In the rows, zero is written as 128.
[143 150 118 127 113 157 175 155  91 136 203 151 133 128  94 155 111 133
 134 141 140 119 125 199 129  52 145 168 252 104 122  96 127 114 227 128
 131 149 101 168 109  84 137 119 125 140 141 115 125 141 146  55  57 148
 156 116 133 122 193  95 121 148 148 120 110  63  92 155 153 141 132 140
 128 127 116 131 154 117 229 105 119  78 116 123 135  94 159 125 114  93
 103 145 129 167 101  97 187 131 142 209 103  87  83 126 209  74  98 162
 150 137 149  38  20 155  29]
1
[123 153 143 118 125 135 128 139  70 136 171 157 108 126 128 194 157 107
 130 115  98 133 115 189 162  40  83 123 216 128 106 105 115 134 183 160
 106 121 165 184 116 108  96 116 145 147 125 122 144  99 118 175 145  99
 134  82 144  68 194 106  97 107 143 121 146 185 138 151 115 140 140 138
 115 134 124 112 171 125 148 149 168 125 181 175 118 163 162 136 165  88
 111 125 130 118  85 133  13 124 126 182 143 149 114 147 108  46 144  86
 105 158 139 102 112 147 152]
0
[127 121 136 131 135 128 128 144 111 131 118 126 128 129 148 163 158 122
 131 124 111 140 141 154 134 113 118 123 115 127 126 108 128 150 125 150
 116 123 149 152 127 136  99 122 143 121 120 128 131 117 116 149 163 103
 129 102 131 105 161 125 115 121 130 129 156 165 145 133 124 129 128 141
 121 126 123 116 141 123 103 137 131 137 152 152 133 137 171 147 154 112
 108 123 125 119 120 131  69 125 126 136 139 142 133 150 100  95 130 102
 120 137 131 144 155 115 120]
0
[138 122 137 124 118 150 165 138  87 152 153 154 117 125 107 164 155 135
 134 133 119 139 126 189 136  56 137 144 247 108 122  94 126 116 176 158
 109 145 128 177 143 104  99 116 134 124 133 118 129 119 144  72  84 134
 125 101 137  99 217  99 102 133 138 124 134 121 133 167 138 140 133 138
 131 132 143 123 166  96 172 123 132 100 132 141 135  98 199 132 131 104
 120 138 128 155 107 100 113 119 131 188 107 112  99 144 173  70 101 145
 161 149 146  50  69 147  42]
1
[117 128 119 117 121 120 155 142  97 133 204 139 128 131 133 187 139 132
 123 148 111 126 148 170 110 128 142 171 169 127 123 135 118 142 179 134
 124 143 125 168 135 103 119  94 131 143 111 119 122 120 122  74 122 129
 131 134 117 104 177 109 130 134 125 132 140 115 140 142 149 129 130 123
 132 113 129 125 119 126 208 125 116 114 138 136 166  96 136 114 105 136
  12 133 138 119 124 119 143 135 147 161 112 101  93 120 158  76 121 139
 161 168 132  77 105  69  51]
2
[139 131 149 125 124 147 153 137 109 138 128 166 117 131 117 155 156 120
 144 134 118 142 129 182 126  68 126 148 151 117 126  98 127 149 155 144
 124 131 131 162 122 133  97 128 136 130 141 115 127 131 129  75 105 117
 132  98 134 114 161 111 108 110 143 129 134 132 128 150 127 140 128 146
 124 120 131 120 162 110 148 113 122 114 136 141 133 113 193 114 153 106
 138 148 119 172 128 115 108 119 132 156 110 120 125 143 153  96  96 131
 128 143 133 117 100 141  82]
1
[143 130 141 121 127 147 160 145 109 149 151 103 131 130 114 159 159 130
 149 135 125 137 136 195 133  61 135 152 167 109 126  91 135 123 176 139
 122 139 128 163 126 112 115 113 133 128 139 122 122 144 140  44  97 131
 124 110 133 113 177  97 104 132 137 115 132 108 115 147 134 145 130 136
 130 124 133 131 163 112 156 107 113  96 133 120 138 101 196 135 141 110
 121 146 120 172 117 105 137 124 129 186 110 110 108 142 178  86  98 137
 137 134 137  98  76 136  25]
1
[137 155 144 113 118 143 147 139  85 121 142 161 120 126 133 167 154 120
 140 143 115 134 130 192 106  82 111 131 187 104 119 128 122 140 156 130
 112 139 130 170 139 131 102 122 139 146 109 125 147 122 119  76  80 119
 125 102 125  97 147 108 122 107 145 118 118 150 135 151 133 140 133 122
 129 123 127 124 166 113 182 129 151 124 157 150 151 141 149 123 140 110
 113 135 140 152 112 117  94 122 128 152 115 132 105 149 158 103 106 141
 158 175 144  89 103 115 114]
2
[140 122 137 132 130 148 142 125 107 159 101 149 128 124  97 127 149 126
 142 130 127 138 116 146 131  35 127 100 189 114 121  90 136 124 141 149
 125 128 127 147 131 125 108 147 133 112 145 109 129 122 137 106 111 126
 135  97 138 129 180 113 105 123 131 117 133 129 119 145 118 140 139 130
 120 128 129 118 173 112 104 123 140 117 128 132 112 122 194 130 156  95
 189 138 106 187 122 107 104 112 131 150 132 137 137 138 135 108 108 125
 102 109 131 120 107 188 113]
0
[129 160 135 121 128 133 137 131  96 120 161 118 118 131 133 157 143 120
 128 131 114 132 128 169 125 105 112 136 207 126 121 130 123 113 142 140
 110 146 131 164 136 120 121 113 144 139 130 128 124 115 123 125  92 122
 132 108 128  94 161 116 129 124 124 118 120 140 134 136 138 132 131 132
 128 127 132 135 152 127 169 138 147 119 141 147 139 131 137 133 127 112
  89 132 145 129  96 122 107 123 124 165 126 128 109 135 156  95 108 136
 172 160 140  92  89 117  94]
2
[137 150 141 130 133 141 127 140 129 112 116 138 122 133 123 154 150 111
 156 112 132 127 134 180 157  48 121 144  76 122 120  89 130 154 157 142
 117 113 138 140 119 112 109 120 140 137 122 133 133 153 122 190 148 106
 129  91 145  99 115 121 105 122 141 117 113 138 129 136 127 138 133 146
 111 131 127 117 148 121 122 108 129 113 169 160 108 146 166 151 152  99
 162 130 110 138 131 138  73 125 133 180 116 140 101 142 145  85 118 114
 110 154 136 130 119 137  93]
0
[132 140 134 129 130 142 137 140 106 119 139 119 123 134 137 146 141 115
 133 123 121 126 122 177 136  91 117 148 185 129 117 118 120 111 148 141
 106 139 139 155 120 113 123 113 135 136 119 123 126 120 125 164 108 115
 129 103 138  81 154 117 122 134 144 117 116 143 126 137 138 134 131 138
 140 127 137 134 150 131 147 140 150 111 147 149 125 130 134 132 130 107
 105 129 130 116 110 127  94 130 127 180 131 130 102 129 147  89 123 120
 157 152 138  79 109 131  90]
2
[141 131 147 123 122 150 146 140 106 143 102 150 127 129  91 139 153 122
 148 137 129 132 127 177 131  64 125 128 180 120 126  99 136 145 150 145
 118 133 123 159 123 120 108 130 135 132 144 119 133 137 131  94  96 132
 128  98 132 106 160 113 117 132 141 115 126 124 110 145 130 141 135 138
 124 123 130 125 171 112 143 120 138 108 127 137 123 121 187 135 152 104
 159 141 122 171 128 109 108 118 129 160 115 128 120 132 163  98 104 130
 137 148 137  96  83 150  78]
1
[131 125 135 113 128 141 147 138  84 128 165 132 126 125 133 170 140 120
 125 129 112 132 133 206 136  89 124 151 226 122 119 119 116 120 166 139
  87 148 129 168 116 106 116 105 141 131 130 124 119 120 132 112  96 130
 131 102 124  77 194 105 125 137 135 127 128 136 131 132 143 141 137 120
 126 165 125 125 156 121 172 143 143 107 145 144 140 115 155 128 125 125
  66 130 147 120 101 111 104 130 131 182 126 118 102 134 156  65 115 137
 177 170 139  70  96 120  61]
2
[123 159 145 127 122 137 132 143  90 116 166 149 129 123 120 155 129 117
 128 129 124 127 107 167 138  71 104 129 217 122 115 128 119 113 174 145
 112 137 128 157 120 111 124 125 140 154 131 132 129 122 120 141 106 113
 134 121 134 107 156 111 124 124 151 124 118 141 120 134 123 131 132 133
 121 130 127 114 146 133 167 128 155 101 144 142 122 157 121 123 141 110
 125 121 136 131  97 127  65 127 129 162 129 124 113 136 136  99 136 130
 127 148 139  82 100 147 142]
0
